Below are the code and all the weights of a small trained network. Each question names an input and a class and asks about switching units off, where a switched-off unit gives its printed mean instead of its output.

import numpy as np


def w(rows, s, z=0):
    codes = np.array(rows[::2]) - 128.0
    scale = np.full(codes.shape[1], s)
    scale[-1] = z or s
    return codes * scale


def f(y):
    return y / 2 * (1 + np.tanh(0.7978845608 * (y + 0.044715 * y**3)))


def log_softmax(a):
    a = a - a.max(-1, keepdims=True)
    return a - np.log(np.exp(a).sum(-1, keepdims=True))


def net(x, mask):
    res = np.array(x, float).reshape(1, 4) / 4 @ E
    y = f(res @ A[0][:, :-1].T + A[0][:, -1])
    res = res + np.where(mask, y, B[0][:, -1]) @ B[0][:, :-1]
    return log_softmax(res[-1] @ U[:, :-1].T + U[:, -1])


A, B = {}, {}
E = w([
[69,235,175],'x0',
[46,139,54],'x1',
[129,127,128],'x2',
[171,254,66],'x3',
],0.0076)
A[0] = w([
[59,121,89,64],'n0',
[48,156,48,116],'n1',
[158,169,78,48],'n2',
[119,138,136,226],'n3',
[172,108,79,94],'n4',
[132,159,65,88],'n5',
[96,218,168,56],'n6',
[166,83,91,97],'n7',
[12,84,57,112],'n8',
[67,61,161,106],'n9',
[200,93,64,90],'n10',
[203,96,54,68],'n11',
[190,134,173,184],'n12',
[94,59,128,111],'n13',
[87,197,215,116],'n14',
[196,101,164,90],'n15',
[76,196,116,87],'n16',
[177,75,62,63],'n17',
[65,54,242,51],'n18',
[200,178,92,90],'n19',
[86,66,161,94],'n20',
[138,198,118,47],'n21',
[247,107,153,138],'n22',
[133,129,135,188],'n23',
[34,134,72,96],'n24',
[88,132,18,112],'n25',
[86,165,175,130],'n26',
[218,159,219,154],'n27',
[169,148,104,111],'n28',
[180,165,83,42],'n29',
[136,95,115,103],'n30',
[40,75,212,1],'n31',
[47,158,201,78],'n32',
[48,88,54,103],'n33',
[79,211,169,54],'n34',
[54,97,221,89],'n35',
[152,102,115,30],'n36',
[48,163,221,99],'n37',
],0.012,0.0037)
B[0] = w([
[125,95,167,148],'n0',
[118,82,216,187],'n1',
[193,180,161,152],'n2',
[58,139,84,166],'n3',
[204,133,120,151],'n4',
[127,172,191,152],'n5',
[191,98,100,199],'n6',
[151,94,52,170],'n7',
[144,95,229,216],'n8',
[199,251,139,221],'n9',
[187,100,66,182],'n10',
[222,88,33,179],'n11',
[55,88,200,184],'n12',
[195,184,117,203],'n13',
[178,21,20,213],'n14',
[144,94,162,170],'n15',
[227,113,113,182],'n16',
[176,57,50,182],'n17',
[168,203,186,253],'n18',
[172,242,254,184],'n19',
[188,169,112,203],'n20',
[169,148,152,167],'n21',
[112,132,175,213],'n22',
[103,132,122,149],'n23',
[145,86,167,178],'n24',
[98,119,210,180],'n25',
[155,73,69,172],'n26',
[28,49,222,217],'n27',
[134,165,114,144],'n28',
[207,185,168,154],'n29',
[149,147,76,145],'n30',
[201,214,160,210],'n31',
[189,71,70,186],'n32',
[124,95,199,190],'n33',
[177,90,97,196],'n34',
[190,188,105,211],'n35',
[204,105,146,125],'n36',
[185,63,69,204],'n37',
],0.0063,0.0064)
U = w([
[174,247,147,87],'0',
[165,99,61,86],'1',
[130,146,152,254],'2',
[113,103,215,67],'3',
[65,166,95,138],'4',
],0.012,0.0086)

Each question gives the input, the list of numbers given to net, and the class t.
The units are the neurons (one row each of A and B). Each row of codes is followed by its name. A weight is (code - 128) times the scale printed after its matrix; where a second scale follows, it is the last column's (A, B and U).
mask holds one flag per neuron, in row order. A switched-off neuron (its flag False) gives its mean, the last column of its row in B, instead of its output. The means were averaged over made-up inputs and are rounded, as every weight is.
A unit's drop is (log p(t) with every unit on - log p(t) with that unit switched off) / (log p(t) with every unit on - log p(t) with every unit switched off).
The circuit of an input: a set's keep is (log p(t) with only the set's units on - log p(t) with every unit switched off) / (log p(t) with every unit on - log p(t) with every unit switched off). Starting from the 12 units with the biggest drops (on a tie, the unit counted first), units are removed one at a time, each time the one whose removal leaves the highest keep (on an exact tie, the one counted first), for as long as the keep stays at least 0.8.
circuit, biggest first: the units of the circuit, biggest drop first
most important unit: the unit with the biggest drop
k most important neurons: the k neurons with the biggest drops, biggest first
drop when u is switched off: that unit's drop, to one decimal
input [-5,7,-2,-8], class 0: most important unit	n9
input [2,-6,0,4], class 3: circuit, biggest first	n27, n12
input [-7,1,7,-7], class 0: circuit, biggest first	n9, n18, n13
input [-3,8,2,-8], class 0: circuit, biggest first	n9, n31
input [7,-7,-1,-1], class 1: circuit, biggest first	n14, n37
input [5,2,1,-5], class 0: circuit, biggest first	n31, n35
input [4,6,2,-7], class 0: circuit, biggest first	n9, n31
input [6,0,-1,-4], class 1: circuit, biggest first	n14, n37, n32
input [-5,6,-4,-3], class 3: 3 most important neurons	n8, n33, n25
input [-8,1,0,-8], class 0: 2 most important neurons	n9, n18
input [5,-7,-4,-2], class 3: 2 most important neurons	n27, n12
input [-6,8,-3,4], class 3: drop when n25 is switched off	0.2
input [3,-3,-2,-5], class 0: drop when n31 is switched off	0.2
input [6,-6,-1,4], class 1: drop when n8 is switched off	0.1
input [1,7,-4,5], class 3: most important unit	n1
input [7,3,6,-6], class 1: drop when n32 is switched off	0.4
